Below is a small trained network, with its code and all its weights. Each question gives an input and a class and asks what happens when units are switched off, that is, made to give their printed mean instead of their output.

import numpy as np


def w(rows, s, z=0):
    codes = np.array(rows[::2]) - 128.0
    scale = np.full(codes.shape[1], s)
    scale[-1] = z or s
    return codes * scale


def norm(h):
    return h / np.sqrt((h * h).mean(-1, keepdims=True) + 1e-5)


def f(y):
    return y / 2 * (1 + np.tanh(0.7978845608 * (y + 0.044715 * y**3)))


def log_softmax(a):
    a = a - a.max(-1, keepdims=True)
    return a - np.log(np.exp(a).sum(-1, keepdims=True))


def net(x, mask):
    res = np.array(x, float).reshape(1, 6) / 4 @ E
    u = 0
    for l in range(4):
        y = f(norm(res) @ A[l][:, :-1].T + A[l][:, -1])
        res = res + np.where(mask[u : u + 9], y, B[l][:, -1]) @ B[l][:, :-1]
        u += 9
    return log_softmax(norm(res)[-1] @ U[:, :-1].T + U[:, -1])


A, B = {}, {}
E = w([
[129,126,128,126,127,128],'x0',
[127,128,127,128,127,128],'x1',
[127,127,126,130,124,128],'x2',
[181,95,122,233,144,176],'x3',
[43,149,235,200,128,87],'x4',
[48,69,146,102,102,252],'x5',
],0.0027)
A[0] = w([
[120,124,127,139,119,127,107],'L0N1',
[189,106,136,227,111,185,30],'L0N2',
[184,133,127,235,120,202,6],'L0N3',
[52,107,108,129,116,255,34],'L0N4',
[44,110,218,213,140,88,1],'L0N5',
[185,155,77,186,118,22,75],'L0N6',
[84,158,156,7,97,94,43],'L0N7',
[235,88,68,57,139,189,38],'L0N8',
[129,124,131,125,132,127,114],'L0N9',
],0.0057,0.00096)
B[0] = w([
[109,133,140,125,125,145,126],'L0N1',
[80,88,76,95,196,69,192],'L0N2',
[80,82,67,101,206,63,194],'L0N3',
[255,117,234,83,129,116,252],'L0N4',
[147,201,27,185,51,180,229],'L0N5',
[203,81,207,75,119,182,225],'L0N6',
[94,36,48,153,241,89,223],'L0N7',
[62,217,109,241,39,139,240],'L0N8',
[126,127,128,126,127,128,126],'L0N9',
],0.0082,0.0034)
A[1] = w([
[83,159,194,151,165,77,75],'L1N1',
[172,117,254,79,123,174,59],'L1N2',
[97,233,76,173,43,170,1],'L1N3',
[173,143,193,104,119,63,33],'L1N4',
[69,224,144,186,31,123,64],'L1N5',
[105,134,145,125,134,100,31],'L1N6',
[28,106,99,89,207,71,28],'L1N7',
[217,128,214,91,126,108,100],'L1N8',
[160,112,222,92,125,149,74],'L1N9',
],0.0065,0.00056)
B[1] = w([
[165,97,84,166,65,99,113],'L1N1',
[229,119,220,178,149,133,234],'L1N2',
[69,206,107,47,10,124,254],'L1N3',
[167,75,132,168,88,180,164],'L1N4',
[134,168,33,91,73,98,221],'L1N5',
[160,103,95,138,112,126,116],'L1N6',
[79,2,107,144,155,70,208],'L1N7',
[167,111,192,134,135,197,237],'L1N8',
[214,115,137,168,137,143,195],'L1N9',
],0.0089,0.0046)
A[2] = w([
[87,245,135,132,101,98,1],'L2N1',
[165,153,169,118,131,157,81],'L2N2',
[85,78,122,123,178,74,62],'L2N3',
[48,139,88,180,178,91,27],'L2N4',
[52,254,205,189,132,47,58],'L2N5',
[123,52,138,103,246,189,64],'L2N6',
[84,158,175,126,132,141,87],'L2N7',
[30,15,49,163,253,55,100],'L2N8',
[89,171,169,145,96,128,48],'L2N9',
],0.0047,0.00052)
B[2] = w([
[150,134,80,48,141,170,158],'L2N1',
[133,166,135,169,181,121,145],'L2N2',
[112,124,110,127,165,127,156],'L2N3',
[169,85,158,67,167,106,152],'L2N4',
[159,57,95,44,106,190,124],'L2N5',
[76,193,129,160,84,169,176],'L2N6',
[201,126,63,110,167,110,117],'L2N7',
[27,107,132,138,254,119,254],'L2N8',
[168,109,95,78,140,109,126],'L2N9',
],0.0087,0.0046)
A[3] = w([
[154,239,92,108,206,90,239],'L3N1',
[175,126,151,92,174,54,80],'L3N2',
[157,111,166,68,147,93,101],'L3N3',
[105,189,212,100,119,29,11],'L3N4',
[109,194,173,125,134,44,92],'L3N5',
[112,160,154,98,123,106,108],'L3N6',
[141,158,163,119,126,38,54],'L3N7',
[121,231,227,86,120,2,61],'L3N8',
[20,255,123,95,95,110,4],'L3N9',
],0.0039,0.00048)
B[3] = w([
[30,146,253,38,115,119,155],'L3N1',
[111,86,128,81,83,193,127],'L3N2',
[116,157,115,118,142,193,128],'L3N3',
[159,44,9,200,135,230,96],'L3N4',
[128,74,89,181,110,150,111],'L3N5',
[116,124,105,139,139,161,124],'L3N6',
[114,91,99,149,112,197,105],'L3N7',
[138,36,35,196,131,212,108],'L3N8',
[184,152,49,190,103,178,253],'L3N9',
],0.0056,0.0014)
U = w([
[110,210,30,64,4,127,251],'0',
[245,105,254,188,138,177,131],'1',
[9,44,116,142,252,71,3],'2',
],0.0065,0.0005)

Each question gives the input, the list of numbers given to net, and the class t.
The units are the neurons (one row each of A and B). Each row of codes is followed by its name. A weight is (code - 128) times the scale printed after its matrix; where a second scale follows, it is the last column's (A, B and U).
mask holds one flag per neuron, layer by layer. A switched-off neuron (its flag False) gives its mean, the last column of its row in B, instead of its output. The means were averaged over made-up inputs and are rounded, as every weight is.
A unit's drop is (log p(t) with every unit on - log p(t) with that unit switched off) / (log p(t) with every unit on - log p(t) with every unit switched off).
The circuit of an input: a set's keep is (log p(t) with only the set's units on - log p(t) with every unit switched off) / (log p(t) with every unit on - log p(t) with every unit switched off). Starting from the 12 units with the biggest drops (on a tie, the unit counted first), units are removed one at a time, each time the one whose removal leaves the highest keep (on an exact tie, the one counted first), for as long as the keep stays at least 0.8.
units of the circuit, in order: the units of the circuit, biggest drop first
most important unit: the unit with the biggest drop
top k neurons: the k neurons with the biggest drops, biggest first
top k neurons in layer l: the k neurons of layer l with the biggest drops, biggest first
drop of u: that unit's drop, to one decimal
input [-6,-8,5,-4,0,8], class 1: most important unit -> L0N4
input [0,-7,-4,8,-7,0], class 2: top 2 neurons -> (L0N3, L0N2)
input [-1,7,-3,-3,-6,7], class 1: top 2 neurons -> (L0N4, L0N5)
input [-1,3,2,-4,5,6], class 1: top 2 neurons -> (L0N4, L0N8)
input [-1,-5,6,-7,2,-8], class 1: top 2 neurons -> (L0N6, L0N3)
input [-1,-3,-8,7,6,-2], class 2: top 3 neurons -> (L0N3, L0N2, L0N8)
input [-6,2,-5,-5,-3,5], class 1: top 3 neurons -> (L0N4, L0N3, L0N2)
input [-6,-3,3,0,3,-3], class 0: top 2 neurons -> (L0N5, L0N4)
input [6,7,-2,-8,-4,-6], class 2: top 2 neurons in layer 0 -> (L0N7, L0N4)
input [-6,-6,4,-6,-5,3], class 2: top 2 neurons -> (L0N7, L0N5)
input [5,6,-3,5,6,-4], class 0: top 2 neurons -> (L0N5, L0N7)
input [4,-7,8,-4,6,7], class 1: top 3 neurons -> (L0N4, L0N8, L1N2)
input [5,-8,7,8,6,-4], class 2: top 3 neurons -> (L0N3, L0N2, L0N8)
input [-7,-5,-3,3,6,3], class 0: units of the circuit, in order -> (L0N5)
input [-2,-4,-3,3,8,8], class 0: top 2 neurons -> (L0N5, L0N6)
input [-5,4,-1,-4,-6,-8], class 1: top 2 neurons -> (L0N6, L0N5)
input [4,5,6,-5,6,-8], class 1: top 2 neurons -> (L0N6, L0N8)
input [-1,6,8,-7,-5,4], class 2: top 2 neurons -> (L0N7, L0N5)
input [1,-2,-4,7,-5,4], class 2: drop of L0N5 -> 1.8
input [-3,-6,8,-4,2,6], class 1: units of the circuit, in order -> (L0N4)
input [3,-4,3,-6,-3,0], class 2: drop of L0N7 -> 1.7
input [7,6,0,-5,-1,-3], class 2: drop of L0N7 -> 2.5
input [8,8,-1,-3,4,1], class 0: drop of L0N5 -> 1.8
